In the rows, zero is written as 128.
Each row of numbers stands for one object and depends on some of the facts below. Use the named rows to name the rest.

There are 3 kinds of fact about the objects: drenar, gredin, tregrilil.
drenar: points at; gredin: belongs to class; tregrilil: is of sort
Z_718	drenar	Z_275; Z_135	drenar	Z_811; Z_700	drenar	Z_262; Z_830	drenar	Z_280; Z_996	drenar	Z_239; Z_563	drenar	Z_775; Z_200	drenar	Z_127
Z_202	drenar	Z_901; Z_189	drenar	Z_894; Z_593	drenar	Z_844; Z_296	drenar	Z_435; Z_483	drenar	Z_808; Z_808	drenar	Z_179; Z_239	drenar	Z_927
Z_281	drenar	Z_56; Z_954	drenar	Z_692; Z_775	drenar	Z_203; Z_219	drenar	Z_791; Z_303	drenar	Z_903; Z_203	drenar	Z_305; Z_253	drenar	Z_752
Z_931	drenar	Z_763; Z_538	drenar	Z_338; Z_581	drenar	Z_501; Z_839	drenar	Z_779; Z_559	drenar	Z_281; Z_936	drenar	Z_860; Z_791	drenar	Z_268
Z_994	drenar	Z_378; Z_632	drenar	Z_71; Z_856	drenar	Z_55; Z_332	drenar	Z_719; Z_963	drenar	Z_337; Z_580	drenar	Z_235; Z_811	drenar	Z_68
Z_262	drenar	Z_261; Z_68	drenar	Z_19; Z_334	drenar	Z_380; Z_156	drenar	Z_533; Z_616	drenar	Z_830; Z_627	drenar	Z_856; Z_452	drenar	Z_74
Z_337	drenar	Z_152; Z_19	drenar	Z_753; Z_210	drenar	Z_829; Z_56	drenar	Z_202; Z_916	drenar	Z_511; Z_767	drenar	Z_977; Z_127	drenar	Z_483
Z_776	drenar	Z_995; Z_913	drenar	Z_210; Z_259	drenar	Z_296; Z_896	drenar	Z_538; Z_257	drenar	Z_718; Z_438	drenar	Z_839; Z_874	drenar	Z_913
Z_799	drenar	Z_200; Z_235	drenar	Z_259; Z_966	drenar	Z_539; Z_491	drenar	Z_159; Z_719	drenar	Z_614; Z_99	drenar	Z_470; Z_995	drenar	Z_477
Z_822	drenar	Z_99; Z_3	drenar	Z_593; Z_600	drenar	Z_815; Z_617	drenar	Z_994; Z_159	drenar	Z_156; Z_803	drenar	Z_329; Z_329	drenar	Z_139
Z_690	drenar	Z_4; Z_328	drenar	Z_494; Z_886	drenar	Z_273; Z_860	drenar	Z_230; Z_644	drenar	Z_896; Z_37	drenar	Z_936; Z_829	drenar	Z_219
Z_812	drenar	Z_452; Z_435	drenar	Z_803; Z_653	drenar	Z_966; Z_585	drenar	Z_581; Z_455	drenar	Z_328; Z_494	drenar	Z_627; Z_338	drenar	Z_189
Z_380	drenar	Z_73; Z_139	drenar	Z_46; Z_903	drenar	Z_996; Z_273	drenar	Z_3; Z_977	drenar	Z_935; Z_389	drenar	Z_438; Z_78	drenar	Z_916
Z_752	drenar	Z_690; Z_692	drenar	Z_24; Z_282	drenar	Z_874; Z_477	drenar	Z_700; Z_9	drenar	Z_923; Z_73	drenar	Z_257; Z_650	drenar	Z_580
Z_894	drenar	Z_812; Z_927	drenar	Z_37; Z_614	drenar	Z_491; Z_179	drenar	Z_886; Z_55	drenar	Z_600; Z_539	drenar	Z_650; Z_230	drenar	Z_767
Z_74	drenar	Z_617; Z_779	drenar	Z_334; Z_533	drenar	Z_799; Z_46	drenar	Z_563; Z_815	drenar	Z_389; Z_305	drenar	Z_720; Z_116	drenar	Z_616
Z_71	drenar	Z_585; Z_275	drenar	Z_822; Z_470	drenar	Z_119; Z_4	drenar	Z_644; Z_501	drenar	Z_253; Z_718	gredin	nase; Z_135	gredin	nase
Z_700	gredin	fleplelir; Z_830	gredin	statos; Z_996	gredin	statos; Z_563	gredin	fleplelir; Z_200	gredin	nase; Z_202	gredin	fleplelir; Z_189	gredin	nase
Z_593	gredin	nase; Z_296	gredin	statos; Z_483	gredin	fleplelir; Z_808	gredin	nase; Z_239	gredin	statos; Z_784	gredin	fleplelir; Z_281	gredin	nase
Z_954	gredin	fleplelir; Z_268	gredin	fleplelir; Z_775	gredin	statos; Z_219	gredin	fleplelir; Z_303	gredin	statos; Z_203	gredin	nase; Z_253	gredin	fleplelir
Z_931	gredin	fleplelir; Z_753	gredin	nase; Z_538	gredin	fleplelir; Z_581	gredin	statos; Z_839	gredin	statos; Z_559	gredin	statos; Z_936	gredin	fleplelir
Z_791	gredin	nase; Z_994	gredin	statos; Z_763	gredin	statos; Z_632	gredin	nase; Z_856	gredin	nase; Z_332	gredin	statos; Z_963	gredin	statos
Z_580	gredin	nase; Z_811	gredin	fleplelir; Z_408	gredin	statos; Z_262	gredin	nase; Z_119	gredin	statos; Z_68	gredin	fleplelir; Z_334	gredin	nase
Z_156	gredin	fleplelir; Z_616	gredin	fleplelir; Z_627	gredin	fleplelir; Z_452	gredin	nase; Z_935	gredin	statos; Z_337	gredin	statos; Z_19	gredin	fleplelir
Z_210	gredin	statos; Z_608	gredin	fleplelir; Z_56	gredin	fleplelir; Z_916	gredin	statos; Z_767	gredin	statos; Z_261	gredin	fleplelir; Z_127	gredin	nase
Z_776	gredin	statos; Z_913	gredin	statos; Z_259	gredin	nase; Z_695	gredin	statos; Z_901	gredin	fleplelir; Z_844	gredin	nase; Z_896	gredin	fleplelir
Z_511	gredin	fleplelir; Z_257	gredin	fleplelir; Z_438	gredin	nase; Z_720	gredin	fleplelir; Z_874	gredin	nase; Z_799	gredin	nase; Z_235	gredin	statos
Z_966	gredin	nase; Z_491	gredin	fleplelir; Z_24	gredin	nase; Z_719	gredin	fleplelir; Z_99	gredin	fleplelir; Z_995	gredin	fleplelir; Z_822	gredin	fleplelir
Z_3	gredin	nase; Z_600	gredin	statos; Z_617	gredin	statos; Z_159	gredin	fleplelir; Z_803	gredin	fleplelir; Z_329	gredin	nase; Z_280	gredin	fleplelir
Z_690	gredin	statos; Z_328	gredin	nase; Z_886	gredin	nase; Z_860	gredin	fleplelir; Z_644	gredin	fleplelir; Z_37	gredin	fleplelir; Z_829	gredin	fleplelir
Z_812	gredin	fleplelir; Z_435	gredin	nase; Z_653	gredin	statos; Z_585	gredin	statos; Z_455	gredin	nase; Z_494	gredin	statos; Z_327	gredin	nase
Z_338	gredin	fleplelir; Z_380	gredin	statos; Z_139	gredin	nase; Z_903	gredin	statos; Z_378	gredin	nase; Z_273	gredin	statos; Z_977	gredin	statos
Z_212	gredin	nase; Z_389	gredin	fleplelir; Z_78	gredin	nase; Z_752	gredin	nase; Z_692	gredin	fleplelir; Z_282	gredin	nase; Z_477	gredin	nase
Z_9	gredin	fleplelir; Z_73	gredin	statos; Z_650	gredin	fleplelir; Z_894	gredin	nase; Z_927	gredin	fleplelir; Z_614	gredin	nase; Z_179	gredin	nase
Z_55	gredin	statos; Z_539	gredin	nase; Z_230	gredin	statos; Z_74	gredin	fleplelir; Z_923	gredin	fleplelir; Z_460	gredin	fleplelir; Z_779	gredin	fleplelir
Z_533	gredin	nase; Z_46	gredin	fleplelir; Z_815	gredin	nase; Z_305	gredin	fleplelir; Z_116	gredin	statos; Z_71	gredin	fleplelir; Z_152	gredin	fleplelir
Z_275	gredin	nase; Z_470	gredin	fleplelir; Z_4	gredin	statos; Z_501	gredin	nase; Z_718	tregrilil	936; Z_135	tregrilil	807; Z_700	tregrilil	461
Z_830	tregrilil	461; Z_996	tregrilil	369; Z_563	tregrilil	936; Z_200	tregrilil	461; Z_202	tregrilil	461; Z_189	tregrilil	936; Z_593	tregrilil	461
Z_296	tregrilil	369; Z_483	tregrilil	194; Z_808	tregrilil	461; Z_239	tregrilil	461; Z_784	tregrilil	265; Z_281	tregrilil	194; Z_954	tregrilil	461
Z_268	tregrilil	807; Z_775	tregrilil	265; Z_219	tregrilil	369; Z_303	tregrilil	936; Z_203	tregrilil	265; Z_253	tregrilil	936; Z_931	tregrilil	807
Z_753	tregrilil	807; Z_538	tregrilil	428; Z_581	tregrilil	936; Z_839	tregrilil	936; Z_559	tregrilil	369; Z_936	tregrilil	194; Z_791	tregrilil	265
Z_994	tregrilil	369; Z_763	tregrilil	265; Z_632	tregrilil	807; Z_856	tregrilil	461; Z_332	tregrilil	265; Z_963	tregrilil	369; Z_580	tregrilil	194
Z_811	tregrilil	265; Z_408	tregrilil	265; Z_262	tregrilil	369; Z_119	tregrilil	807; Z_68	tregrilil	369; Z_334	tregrilil	369; Z_156	tregrilil	936
Z_616	tregrilil	428; Z_627	tregrilil	194; Z_452	tregrilil	461; Z_935	tregrilil	936; Z_337	tregrilil	369; Z_19	tregrilil	194; Z_210	tregrilil	194
Z_608	tregrilil	461; Z_56	tregrilil	461; Z_916	tregrilil	807; Z_767	tregrilil	194; Z_261	tregrilil	461; Z_127	tregrilil	807; Z_776	tregrilil	369
Z_913	tregrilil	461; Z_259	tregrilil	194; Z_695	tregrilil	936; Z_901	tregrilil	265; Z_844	tregrilil	936; Z_896	tregrilil	807; Z_511	tregrilil	265
Z_257	tregrilil	461; Z_438	tregrilil	807; Z_720	tregrilil	936; Z_874	tregrilil	461; Z_799	tregrilil	461; Z_235	tregrilil	369; Z_966	tregrilil	428
Z_491	tregrilil	428; Z_24	tregrilil	936; Z_719	tregrilil	807; Z_99	tregrilil	461; Z_995	tregrilil	194; Z_822	tregrilil	265; Z_3	tregrilil	807
Z_600	tregrilil	461; Z_617	tregrilil	936; Z_159	tregrilil	194; Z_803	tregrilil	807; Z_329	tregrilil	807; Z_280	tregrilil	265; Z_690	tregrilil	194
Z_328	tregrilil	807; Z_886	tregrilil	265; Z_860	tregrilil	194; Z_644	tregrilil	265; Z_37	tregrilil	265; Z_829	tregrilil	428; Z_812	tregrilil	807
Z_435	tregrilil	265; Z_653	tregrilil	936; Z_585	tregrilil	807; Z_455	tregrilil	265; Z_494	tregrilil	265; Z_327	tregrilil	369; Z_338	tregrilil	194
Z_380	tregrilil	369; Z_139	tregrilil	807; Z_903	tregrilil	369; Z_378	tregrilil	428; Z_273	tregrilil	936; Z_977	tregrilil	265; Z_212	tregrilil	807
Z_389	tregrilil	369; Z_78	tregrilil	807; Z_752	tregrilil	194; Z_692	tregrilil	807; Z_282	tregrilil	807; Z_477	tregrilil	369; Z_9	tregrilil	369
Z_73	tregrilil	936; Z_650	tregrilil	461; Z_894	tregrilil	936; Z_927	tregrilil	461; Z_614	tregrilil	461; Z_179	tregrilil	265; Z_55	tregrilil	194
Z_539	tregrilil	265; Z_230	tregrilil	265; Z_74	tregrilil	265; Z_923	tregrilil	265; Z_460	tregrilil	461; Z_779	tregrilil	807; Z_533	tregrilil	461
Z_46	tregrilil	369; Z_815	tregrilil	428; Z_305	tregrilil	807; Z_116	tregrilil	461; Z_71	tregrilil	807; Z_152	tregrilil	194; Z_275	tregrilil	461
Z_470	tregrilil	194; Z_4	tregrilil	461; Z_501	tregrilil	807

Known rows:
146,111,139,117,120,108,130,159,121,111,148,151,120,136,109,100,125,106,125,134,145,91,126,142,142,159,125,134,131: Z_994
101,127,133,114,111,137,152,141,138,150,107,125,145,121,155,141,118,130,135,125,127,129,127,126,130,107,117,159,179: Z_784
91,110,124,133,121,123,135,137,142,157,116,120,138,118,149,137,121,143,133,113,118,120,118,134,137,107,126,173,154: Z_822
157,178,110,140,102,109,116,141,149,99,110,125,98,143,145,155,144,144,117,120,103,144,114,135,109,150,133,109,148: Z_538
131,122,112,135,114,116,108,127,142,113,133,113,124,140,132,137,118,153,132,139,115,103,108,112,122,119,136,154,119: Z_627
115,118,121,137,131,115,151,126,124,104,125,157,131,121,84,139,121,115,137,147,137,136,135,127,141,143,134,102,91: Z_273
147,106,141,119,143,130,114,160,118,96,164,127,147,148,94,120,123,141,128,114,160,96,94,111,123,156,149,109,88: Z_996
118,127,131,113,114,127,139,142,133,140,116,128,142,126,153,133,113,124,129,129,120,111,125,126,127,114,120,163,168: Z_692
118,125,136,104,111,131,144,147,132,140,114,133,142,123,158,129,113,114,135,139,129,109,132,123,126,111,111,167,193: Z_268
127,129,134,133,171,133,128,101,114,147,119,133,134,105,134,130,120,102,128,126,134,156,161,117,131,121,113,107,132: Z_3
112,105,149,119,108,133,141,156,128,140,141,151,138,122,126,108,134,98,137,143,140,126,131,152,152,144,116,152,151: Z_119
103,130,137,105,101,138,151,143,140,151,108,130,146,120,158,135,114,116,140,134,123,122,133,132,134,105,112,166,193: Z_901
133,144,103,149,129,124,122,111,147,88,113,133,142,127,141,156,105,140,134,151,106,138,123,94,112,128,142,104,118: Z_491
171,172,129,135,146,116,104,120,122,120,121,119,92,137,116,142,155,118,113,112,127,158,140,137,116,145,119,86,116: Z_752
139,141,118,148,188,126,121,88,116,115,115,139,139,101,123,145,109,107,128,131,127,169,157,90,124,130,124,73,99: Z_799
160,175,118,128,114,99,121,144,138,113,113,126,95,143,127,158,131,143,113,121,111,123,125,132,116,146,126,124,139: Z_338
141,138,121,117,103,123,129,133,137,110,121,123,132,137,136,133,114,125,132,154,119,113,124,117,122,117,124,144,153: Z_19
134,142,113,134,100,131,118,121,148,95,124,119,131,136,148,141,126,145,133,145,107,130,110,108,113,124,139,124,134: Z_829

Which object is each row?
No name comes twice in this set of rows, the named rows included.
107,94,133,152,156,126,96,111,130,160,144,106,121,123,129,111,142,121,129,103,124,139,128,138,144,116,125,157,120 : Z_438
111,129,147,110,133,163,123,151,134,123,123,87,173,143,127,173,119,181,140,92,151,134,93,89,108,112,142,118,138 : Z_37
126,112,140,111,88,135,145,145,129,109,140,144,129,146,94,122,141,104,146,153,149,137,125,136,145,139,121,130,136 : Z_935
99,115,135,133,124,132,149,146,127,150,135,144,135,112,113,128,137,133,129,117,134,142,129,153,146,143,130,128,110 : Z_332
148,145,135,129,108,148,114,102,135,111,126,123,119,136,144,121,145,84,142,156,130,173,140,119,127,125,108,99,159 : Z_378
117,72,128,146,133,97,106,150,131,122,170,134,112,133,108,91,129,128,128,124,131,78,103,139,153,151,143,166,93 : Z_380
137,139,115,128,111,118,123,125,136,107,120,119,133,138,136,138,113,144,131,143,122,108,117,111,118,121,132,134,129 : Z_995
108,137,124,125,135,167,163,88,107,179,114,116,129,108,141,105,150,160,104,111,120,144,151,158,120,99,137,112,99 : Z_435
107,115,156,119,124,159,126,156,130,130,147,116,163,134,96,144,140,150,141,104,166,144,103,124,134,145,137,112,103 : Z_230
110,111,140,121,116,133,138,153,123,142,144,148,138,121,121,115,132,113,125,135,137,128,132,147,147,148,124,144,130 : Z_916
123,167,128,124,126,108,141,157,139,152,98,129,115,123,141,162,135,149,113,88,111,141,129,151,125,134,122,136,169 : Z_644

The same objects again, as new rows of numbers:
Known rows:
144,124,147,86,98,116,132,164,137,128,121,106,105,177,129,177,128,109,144,158,152,125,121,114,166,119,149,135,148,143,125,130: Z_775
134,113,131,149,134,119,122,135,137,147,129,132,122,131,130,111,133,94,134,139,137,130,124,120,111,123,115,147,106,144,145,129: Z_692
171,120,104,135,146,102,143,152,113,157,144,110,112,155,141,139,125,95,113,127,128,132,117,99,116,174,113,153,92,120,128,147: Z_963
127,111,137,138,126,125,111,129,147,153,111,118,109,141,133,118,142,102,130,141,137,132,123,109,120,131,120,133,110,153,149,133: Z_538
138,102,127,131,141,135,136,152,113,133,92,108,99,132,116,126,113,126,108,147,105,120,152,106,145,148,116,134,142,147,132,143: Z_815
142,91,102,105,149,119,137,147,93,103,129,107,123,127,113,142,140,121,138,131,94,130,115,89,134,140,92,139,133,138,119,104: Z_614
140,126,113,110,107,105,101,142,145,173,129,141,111,145,130,137,121,134,155,157,103,141,117,111,132,116,148,115,103,131,152,138: Z_46
180,118,136,122,140,131,149,144,112,155,148,114,109,164,149,172,113,92,118,158,144,105,119,131,130,134,158,160,127,131,146,126: Z_585
160,113,126,147,149,111,147,151,114,133,136,105,119,158,136,143,136,77,120,120,152,119,119,108,119,159,105,161,104,128,128,135: Z_116
123,87,144,134,120,161,136,116,94,110,125,119,100,102,128,124,120,129,96,97,127,108,158,119,145,167,122,106,173,126,139,113: Z_539
134,108,107,111,128,117,130,135,107,148,136,127,102,129,124,126,94,141,117,135,78,129,140,110,142,153,127,114,139,130,138,138: Z_477
176,100,118,127,167,150,150,135,89,140,125,120,112,122,137,163,99,115,113,169,98,99,129,130,116,142,136,152,150,134,148,104: Z_632
176,98,118,110,141,122,141,153,97,100,119,86,115,148,138,187,183,92,132,125,160,131,98,83,142,158,106,150,114,130,120,104: Z_332
153,143,127,119,100,146,120,126,140,136,101,133,106,120,141,113,138,104,120,150,162,141,120,111,114,133,114,150,124,146,152,122: Z_19
124,96,128,110,124,129,130,140,104,125,129,125,108,125,118,138,107,137,120,130,97,120,146,116,149,140,132,111,156,130,131,121: Z_874
128,83,129,95,104,147,119,135,83,128,130,130,88,107,119,177,124,176,118,123,89,114,162,113,183,144,166,64,172,115,144,114: Z_78
141,115,148,114,110,124,137,150,135,126,127,107,104,163,128,156,139,92,121,127,165,112,128,119,146,134,130,140,136,137,127,135: Z_977
148,113,146,120,113,119,140,154,121,121,146,123,102,131,143,147,129,111,118,135,169,112,120,103,158,139,132,153,129,138,132,145: Z_695

Name these rows:
No name comes twice in this set of rows, the named rows included.
130,110,142,79,108,127,132,156,125,109,101,119,112,149,110,151,106,132,140,166,106,123,138,113,161,104,129,135,174,154,119,115 : Z_203
162,140,131,90,83,140,134,139,121,130,120,111,88,145,140,155,138,120,110,136,166,137,134,106,160,159,138,126,145,130,136,134 : Z_210
142,122,127,98,102,160,135,122,100,117,110,127,89,108,134,125,122,140,95,127,123,133,151,113,155,160,118,114,172,134,141,118 : Z_259
147,116,137,122,120,112,137,150,119,139,144,111,107,160,132,158,131,98,127,123,150,120,128,116,141,153,131,135,120,123,130,135 : Z_239
170,132,118,94,121,156,146,122,109,123,103,120,103,122,138,130,105,123,103,165,123,123,132,118,127,140,116,154,172,146,142,110 : Z_752
122,97,143,158,113,143,102,112,119,148,138,136,109,113,138,128,134,119,119,95,137,118,142,123,121,148,138,105,119,117,156,122 : Z_650
115,118,140,122,95,126,106,137,147,151,140,147,112,136,127,123,125,121,143,143,127,132,136,130,138,108,148,115,124,141,149,132 : Z_268
146,105,127,158,143,129,119,132,125,141,122,128,128,129,130,125,140,97,139,129,139,125,121,116,104,131,112,148,99,133,146,119 : Z_954
122,110,132,124,120,124,113,112,142,145,157,133,122,140,131,121,135,97,135,133,130,129,107,125,108,118,119,131,121,143,151,109 : Z_257
175,140,131,119,98,136,142,168,121,130,82,113,94,145,132,145,137,115,110,146,177,130,145,104,154,161,127,149,124,120,132,154 : Z_55
166,116,111,124,121,108,135,143,108,162,147,113,99,150,140,164,128,122,117,119,122,127,122,97,141,175,146,114,104,107,139,146 : Z_776
167,136,132,140,102,147,118,153,136,142,59,137,105,114,128,117,135,120,123,154,167,135,147,104,137,139,122,143,115,130,147,142 : Z_627
131,124,134,99,101,111,107,151,150,151,122,139,118,149,120,150,133,126,163,173,120,136,118,117,142,90,148,129,119,150,141,123 : Z_305
155,109,137,140,124,108,137,172,123,136,113,113,107,159,121,153,125,111,125,128,151,117,147,113,148,149,135,141,108,113,122,158 : Z_600

